Below are the code and all the weights of a small trained network. Each question names an input and a target symbol and asks about switching units off, where a switched-off unit gives its printed mean instead of its output.

import numpy as np


def w(rows, s, z=0):
    codes = np.array(rows[::2]) - 128.0
    scale = np.full(codes.shape[1], s)
    scale[-1] = z or s
    return codes * scale


def norm(h):
    return h / np.sqrt((h * h).mean(-1, keepdims=True) + 1e-5)


def f(y):
    return np.maximum(y, 0)


def softmax(a):
    e = np.exp(a - a.max(-1, keepdims=True))
    return e / e.sum(-1, keepdims=True)


def log_softmax(a):
    a = a - a.max(-1, keepdims=True)
    return a - np.log(np.exp(a).sum(-1, keepdims=True))


def net(x, mask):
    ids = ['ΔΘΣΩαγεμτφψ'.index(c) for c in x.split()]
    T = len(ids)
    res = E[ids] + P[:T]
    r = norm(res)
    for j in range(3):
        rows = slice(4 * j, 4 * j + 4)
        q, k, v = (r @ M[0][rows].T for M in (Q, K, V))
        z = softmax(np.where(np.tri(T) > 0, q @ k.T / 4**0.5, -1e9)) @ v
        o = O[0][rows]
        res = res + np.where(mask[j], z, o[:, -1]) @ o[:, :-1]
    y = f(norm(res) @ A[0][:, :-1].T + A[0][:, -1])
    res = res + np.where(mask[3:11], y, B[0][:, -1]) @ B[0][:, :-1]
    return log_softmax(norm(res)[-1] @ U[:, :-1].T + U[:, -1])


Q, K, V, O, A, B = {}, {}, {}, {}, {}, {}
E = w([
[124,106,116,153],'Δ',
[119,64,55,249],'Θ',
[5,140,83,97],'Σ',
[140,114,129,150],'Ω',
[213,119,165,114],'α',
[150,254,127,205],'γ',
[71,53,106,44],'ε',
[131,147,134,146],'μ',
[92,130,101,175],'τ',
[114,138,121,158],'φ',
[135,64,111,54],'ψ',
],0.0074)
P = w([
[140,144,104,112],'0',
[131,134,122,175],'1',
[129,99,97,170],'2',
[96,204,146,60],'3',
[128,129,131,161],'4',
[136,88,97,161],'5',
[118,137,137,18],'6',
[125,128,136,158],'7',
[134,109,107,158],'8',
[122,134,135,8],'9',
[122,125,143,162],'10',
[134,110,106,159],'11',
],0.013)
Q[0] = w([
[99,100,186,134],'h1',
[71,143,123,71],'h1',
[169,171,16,47],'h1',
[127,98,115,165],'h1',
[125,203,140,85],'h2',
[81,186,139,37],'h2',
[172,120,104,166],'h2',
[165,125,156,190],'h2',
[156,162,194,145],'h3',
[148,169,41,58],'h3',
[131,194,97,22],'h3',
[123,133,247,131],'h3',
],0.016)
K[0] = w([
[49,135,153,183],'h1',
[100,166,29,107],'h1',
[236,125,5,77],'h1',
[120,84,169,116],'h1',
[132,128,97,23],'h2',
[189,151,97,34],'h2',
[35,75,112,204],'h2',
[89,86,204,166],'h2',
[179,188,203,139],'h3',
[172,144,11,73],'h3',
[203,170,31,118],'h3',
[155,163,218,203],'h3',
],0.013)
V[0] = w([
[120,141,186,148],'h1',
[135,77,100,111],'h1',
[255,224,156,77],'h1',
[205,81,165,72],'h1',
[18,77,114,96],'h2',
[163,97,151,68],'h2',
[216,192,66,98],'h2',
[121,68,138,118],'h2',
[171,121,199,215],'h3',
[246,99,244,93],'h3',
[237,139,94,171],'h3',
[193,6,120,72],'h3',
],0.0076)
O[0] = w([
[94,98,139,120,104],'h1',
[210,138,134,92,134],'h1',
[100,152,205,198,73],'h1',
[197,76,210,163,59],'h1',
[130,155,155,218,106],'h2',
[1,163,117,170,56],'h2',
[60,47,146,83,131],'h2',
[125,159,135,156,111],'h2',
[112,88,130,80,112],'h3',
[166,9,110,102,3],'h3',
[153,74,184,150,161],'h3',
[238,102,61,123,119],'h3',
],0.0065,0.0061)
A[0] = w([
[188,168,180,242,182],'n1',
[136,97,130,28,153],'n2',
[115,150,183,53,140],'n3',
[178,111,78,71,175],'n4',
[99,57,142,83,117],'n5',
[120,123,178,81,90],'n6',
[107,122,255,109,1],'n7',
[128,234,189,38,67],'n8',
],0.0094,0.0075)
B[0] = w([
[139,138,154,210,218],'n1',
[130,203,140,178,197],'n2',
[180,88,106,123,194],'n3',
[96,110,196,94,253],'n4',
[121,50,75,117,158],'n5',
[103,163,121,154,146],'n6',
[2,113,3,142,142],'n7',
[215,82,120,133,198],'n8',
],0.0098,0.0059)
U = w([
[77,226,255,98,62],'Δ',
[136,148,115,189,255],'Θ',
[6,135,116,125,124],'Σ',
[96,58,210,106,119],'Ω',
[227,79,153,140,114],'α',
[146,134,245,194,161],'γ',
[65,157,137,77,140],'ε',
[105,44,36,130,81],'μ',
[88,235,89,139,106],'τ',
[205,170,48,75,101],'φ',
[152,165,168,82,138],'ψ',
],0.016,0.0061)

Each question gives the input, a string of symbols that net reads in full, and the target symbol t.
The units are the heads (4 rows each of Q, K, V and O) and the neurons (one row each of A and B). Each row of codes is followed by its name. A weight is (code - 128) times the scale printed after its matrix; where a second scale follows, it is the last column's (O, A, B and U).
mask holds one flag per unit, heads first, then neurons. A switched-off unit (its flag False) gives its mean, the last column of its rows in O or B, instead of its output. The means were averaged over made-up inputs and are rounded, as every weight is.
A unit's drop is (log p(t) with every unit on - log p(t) with that unit switched off) / (log p(t) with every unit on - log p(t) with every unit switched off).
The circuit of an input: a set's keep is (log p(t) with only the set's units on - log p(t) with every unit switched off) / (log p(t) with every unit on - log p(t) with every unit switched off). Starting from all 11 units, units are removed one at a time, each time the one whose removal leaves the highest keep (on an exact tie, the one counted first), for as long as the keep stays at least 0.8.
circuit, biggest first: the units of the circuit, biggest drop first
top k neurons: the k neurons with the biggest drops, biggest first
heads that matter: for each layer, one digit per head in row order, 1 if its drop is at least 0.15 and else 0, layers parted by /
input Θ Ω Δ α μ μ Ω Θ τ φ, target φ: circuit, biggest first => [n8, n3, h2, n4]
input μ Ω τ Ω μ α ε μ Θ ε, target Σ: circuit, biggest first => [h1, n7, h3]
input μ ε α τ, target Σ: heads that matter => 110
input φ Θ Θ Ω Θ Δ Σ φ γ Σ φ Δ, target τ: heads that matter => 101
input ε Σ Θ Θ Δ Θ ψ α Θ, target γ: circuit, biggest first => [h1]
input μ φ φ ψ Θ Θ ψ Θ Δ, target α: heads that matter => 111
input Θ φ Θ Θ μ τ, target Σ: heads that matter => 100
input μ Σ Θ Σ Θ Θ φ μ μ, target τ: heads that matter => 101
input α Θ μ φ Θ ψ φ φ ψ γ, target Ω: heads that matter => 011
input τ μ Σ φ Δ Θ φ ψ Θ, target α: circuit, biggest first => [h1, h2]
input τ μ ψ α Δ μ Θ, target τ: circuit, biggest first => [h3, h2]
input Ω τ Σ γ μ μ φ, target μ: top 2 neurons => [n7, n3]
input Δ μ τ Σ Θ γ Θ Θ Δ Δ, target α: circuit, biggest first => [n8, h1]
input Θ Θ Σ Ω Θ φ, target τ: circuit, biggest first => [h3]
input Ω Δ Σ φ Θ α μ Θ μ ε, target μ: circuit, biggest first => [n5, h2, h3]
input α γ φ α Ω Θ Θ Θ μ, target γ: heads that matter => 000
input Θ α Θ Δ, target φ: heads that matter => 000
input μ φ Θ Δ, target Σ: heads that matter => 110
input φ Ω φ Θ Θ μ ψ, target Δ: heads that matter => 111
input μ γ Θ φ Ω Δ Δ γ ψ Θ, target Σ: circuit, biggest first => [h2]
input Θ μ μ Θ μ ψ τ ψ α μ, target φ: top 4 neurons => [n8, n3, n1, n2]
input Θ τ Ω μ, target φ: heads that matter => 000
input Ω Σ μ ε Θ μ Θ, target μ: circuit, biggest first => [h2, h3]
